Look-ups in named tables: a row name and a column name give one cell, copied from the table.

Monobod =
|  | Nofe | Mim | Zet | Bobif | Pudos | Lugidu | Sirel | Kivome | Delazap | Fam |
|---|---|---|---|---|---|---|---|---|---|---|
| Rizeg | 55 | 44 | 215 | 198 | 172 | 170 | 181 | 107 | 166 | 61 |
| Pem | 73 | 71 | 200 | 191 | 140 | 156 | 194 | 103 | 175 | 73 |
| Zufebud | 135 | 71 | 120 | 110 | 125 | 135 | 127 | 127 | 117 | 97 |
| Bazibot | 152 | 133 | 88 | 62 | 106 | 101 | 132 | 114 | 75 | 138 |
| Nonopo | 189 | 161 | 34 | 18 | 92 | 79 | 120 | 117 | 51 | 146 |

Zet of Bazibot = 88
Pudos of Zufebud = 125
Lugidu of Zufebud = 135
Bobif of Bazibot = 62
Sirel of Nonopo = 120
Delazap of Bazibot = 75
Zet of Rizeg = 215
Mim of Rizeg = 44
Nofe of Bazibot = 152
Sirel of Zufebud = 127
Delazap of Nonopo = 51
Fam of Pem = 73
Fam of Bazibot = 138
Bobif of Rizeg = 198
Kivome of Rizeg = 107
Nofe of Pem = 73
Row with the largest Pudos: Rizeg

Malozo =
	Girumo	Folug	Solelip	Vak	Neteg
Kog	106	100	141	181	146
Nor	37	200	190	195	152
Felevil	249	118	210	163	174
Bar	135	94	167	225	105

Girumo of Bar = 135
Solelip of Bar = 167
Folug of Bar = 94
Folug of Nor = 200
Girumo of Nor = 37
Solelip of Felevil = 210
Vak of Felevil = 163
Vak of Kog = 181
Girumo of Kog = 106
Vak of Nor = 195
Neteg of Kog = 146
Neteg of Nor = 152
Neteg of Bar = 105
Solelip of Kog = 141
Neteg of Felevil = 174

Zif
cols = Taduka, Nevez, Kuzava, Pilog, Pim
Bef: [0.15, 0.64, -1.76, 0.66, 0.19]
Sevom: [2.24, -6.22, -7.28, -2.04, -2.55]
Gek: [-5.98, 8.25, 5.20, 3.42, 4.37]
Vom: [4.31, -6.69, -5.18, -1.95, -4.16]
Todur: [4.11, -8.38, -8.57, -2.79, -2.89]
Pem: [-5.49, 7.60, 6.59, 3.80, 3.51]
Vagemo: [1.37, -0.76, -3.39, 0.05, -0.01]
Zofabo: [2.51, -5.94, -4.13, -1.99, -2.57]
Fis: [0.17, -1.13, -1.30, -1.10, 0.20]
Bol: [-2.47, 4.26, 3.72, 0.99, 2.51]
Tafodo: [1.42, -2.08, -4.10, -0.75, -0.31]
Mazuse: [4.25, -7.72, -6.41, -2.01, -3.81]

Pim of Gek is 4.37
Nevez of Bol is 4.26
Taduka of Bef is 0.15
Pilog of Vagemo is 0.05
Kuzava of Sevom is -7.28
Pim of Tafodo is -0.31
Pim of Vagemo is -0.01
Taduka of Zofabo is 2.51
Pilog of Vom is -1.95
Pilog of Fis is -1.10
Pim of Todur is -2.89
Kuzava of Vom is -5.18

Lov:
|  | Pepu | Pese | Vala | Nepe | Ked | Gezogan | Teguko |
|---|---|---|---|---|---|---|---|
| Nutafa | 54 | 36 | 31 | 45 | 77 | 18 | 50 |
| Molazi | 81 | 24 | 64 | 56 | 92 | 29 | 35 |
| Nub | 63 | 72 | 84 | 89 | 39 | 51 | 79 |

Nutafa, Ked: 77
Molazi, Teguko: 35
Molazi, Nepe: 56
Nutafa, Pese: 36
Molazi, Vala: 64
Nutafa, Vala: 31
Molazi, Pepu: 81
Nutafa, Gezogan: 18
Nub, Vala: 84
Nub, Pepu: 63
Nub, Nepe: 89
Nutafa, Nepe: 45
Nub, Teguko: 79

Vafit =
|  | Gela | Dogalo | Mig | Nop | Raput |
|---|---|---|---|---|---|
| Puvoru | 67 | 107 | 103 | 126 | 127 |
| Mudasi | 138 | 89 | 113 | 124 | 146 |
| Vatir | 117 | 99 | 110 | 118 | 106 |
| Vegadu | 133 | 158 | 190 | 147 | 129 |
| Bik | 132 | 187 | 175 | 120 | 136 |
| Didak | 98 | 74 | 146 | 119 | 164 |
| Nas | 125 | 164 | 85 | 161 | 147 |
| Vik | 194 | 140 | 156 | 130 | 157 |
| Kerevu | 145 | 145 | 200 | 124 | 154 |
| Tuf | 147 | 120 | 144 | 170 | 79 |
| Gibef | 162 | 159 | 103 | 153 | 130 |
| Bopubuf | 115 | 132 | 138 | 134 | 108 |
| Fibuda | 172 | 142 | 129 | 168 | 114 |
| Ror | 87 | 133 | 126 | 138 | 54 |

Nop of Didak: 119
Gela of Bopubuf: 115
Nop of Fibuda: 168
Dogalo of Didak: 74
Gela of Nas: 125
Mig of Fibuda: 129
Gela of Vegadu: 133
Mig of Bik: 175
Dogalo of Tuf: 120

